Below is a small trained network, with its code and all its weights. Each question gives an input and a class and asks what happens when units are switched off, that is, made to give their printed mean instead of their output.

import numpy as np


def w(rows, s, z=0):
    codes = np.array(rows[::2]) - 128.0
    scale = np.full(codes.shape[1], s)
    scale[-1] = z or s
    return codes * scale


def f(y):
    return np.maximum(y, 0)


def log_softmax(a):
    a = a - a.max(-1, keepdims=True)
    return a - np.log(np.exp(a).sum(-1, keepdims=True))


def net(x, mask):
    res = np.array(x, float).reshape(1, 6) / 4 @ E
    y = f(res @ A[0][:, :-1].T + A[0][:, -1])
    res = res + np.where(mask, y, B[0][:, -1]) @ B[0][:, :-1]
    return log_softmax(res[-1] @ U[:, :-1].T + U[:, -1])


A, B = {}, {}
E = w([
[129,125,130,130],'x0',
[134,129,124,132],'x1',
[185,50,21,37],'x2',
[118,1,143,229],'x3',
[9,139,50,151],'x4',
[131,129,126,126],'x5',
],0.0064)
A[0] = w([
[179,119,166,117,255],'n0',
[129,240,94,78,72],'n1',
[116,55,148,196,36],'n2',
[124,216,131,70,62],'n3',
[227,141,223,99,110],'n4',
[80,226,243,238,104],'n5',
[136,214,111,89,58],'n6',
[99,196,215,185,128],'n7',
[116,66,125,194,36],'n8',
[109,232,139,24,67],'n9',
[146,208,106,87,48],'n10',
[3,149,81,131,116],'n11',
[206,128,205,99,170],'n12',
[36,157,29,147,118],'n13',
],0.0064,0.0039)
B[0] = w([
[55,199,70,130,232],'n0',
[150,64,194,174,199],'n1',
[134,58,178,160,164],'n2',
[154,68,203,156,183],'n3',
[117,168,98,199,214],'n4',
[205,97,71,3,254],'n5',
[147,59,191,168,173],'n6',
[172,113,64,34,218],'n7',
[189,86,209,167,157],'n8',
[167,55,195,154,213],'n9',
[170,75,180,168,168],'n10',
[156,171,109,197,209],'n11',
[101,227,101,198,218],'n12',
[165,182,106,191,211],'n13',
],0.0075,0.0051)
U = w([
[165,10,255,182,28],'0',
[118,155,112,123,232],'1',
[104,146,113,113,228],'2',
[198,102,39,17,41],'3',
[116,237,89,228,2],'4',
[74,139,135,109,196],'5',
],0.0094,0.0054)

Each question gives the input, the list of numbers given to net, and the class t.
The units are the neurons (one row each of A and B). Each row of codes is followed by its name. A weight is (code - 128) times the scale printed after its matrix; where a second scale follows, it is the last column's (A, B and U).
mask holds one flag per neuron, in row order. A switched-off neuron (its flag False) gives its mean, the last column of its row in B, instead of its output. The means were averaged over made-up inputs and are rounded, as every weight is.
A unit's drop is (log p(t) with every unit on - log p(t) with that unit switched off) / (log p(t) with every unit on - log p(t) with every unit switched off).
The circuit of an input: a set's keep is (log p(t) with only the set's units on - log p(t) with every unit switched off) / (log p(t) with every unit on - log p(t) with every unit switched off). Starting from the 12 units with the biggest drops (on a tie, the unit counted first), units are removed one at a time, each time the one whose removal leaves the highest keep (on an exact tie, the one counted first), for as long as the keep stays at least 0.8.
units of the circuit, in order: the units of the circuit, biggest drop first
unit that matters most: the unit with the biggest drop
k most important neurons: the k neurons with the biggest drops, biggest first
drop of u: that unit's drop, to one decimal
input [-1,1,4,-4,7,-1], class 4: units of the circuit, in order : [n13; n5]
input [-6,-7,-2,-5,-7,-5], class 4: unit that matters most : n12
input [-2,-2,-2,0,-7,2], class 4: 2 most important neurons : [n12; n4]
input [1,-7,-7,2,5,0], class 3: units of the circuit, in order : [n5; n7]
input [-7,6,6,1,-8,-4], class 4: units of the circuit, in order : [n12; n5; n4]
input [3,3,2,-2,6,4], class 4: units of the circuit, in order : [n5; n13]
input [-1,3,3,4,8,3], class 4: units of the circuit, in order : [n13; n11]
input [-1,2,-3,-6,-8,5], class 4: 3 most important neurons : [n12; n4; n0]
input [4,1,4,0,7,-5], class 4: 2 most important neurons : [n13; n5]
input [-7,3,-3,6,-3,-4], class 2: 2 most important neurons : [n9; n1]
input [4,-3,2,-6,-6,-5], class 0: drop of n3 : 0.3
input [-7,-8,-5,6,-6,6], class 5: drop of n9 : 0.1
input [4,-1,-1,-8,-7,-7], class 0: drop of n9 : 0.4
input [5,4,3,-8,5,-1], class 0: drop of n10 : 0.0
input [-6,6,6,-4,-8,2], class 4: unit that matters most : n12
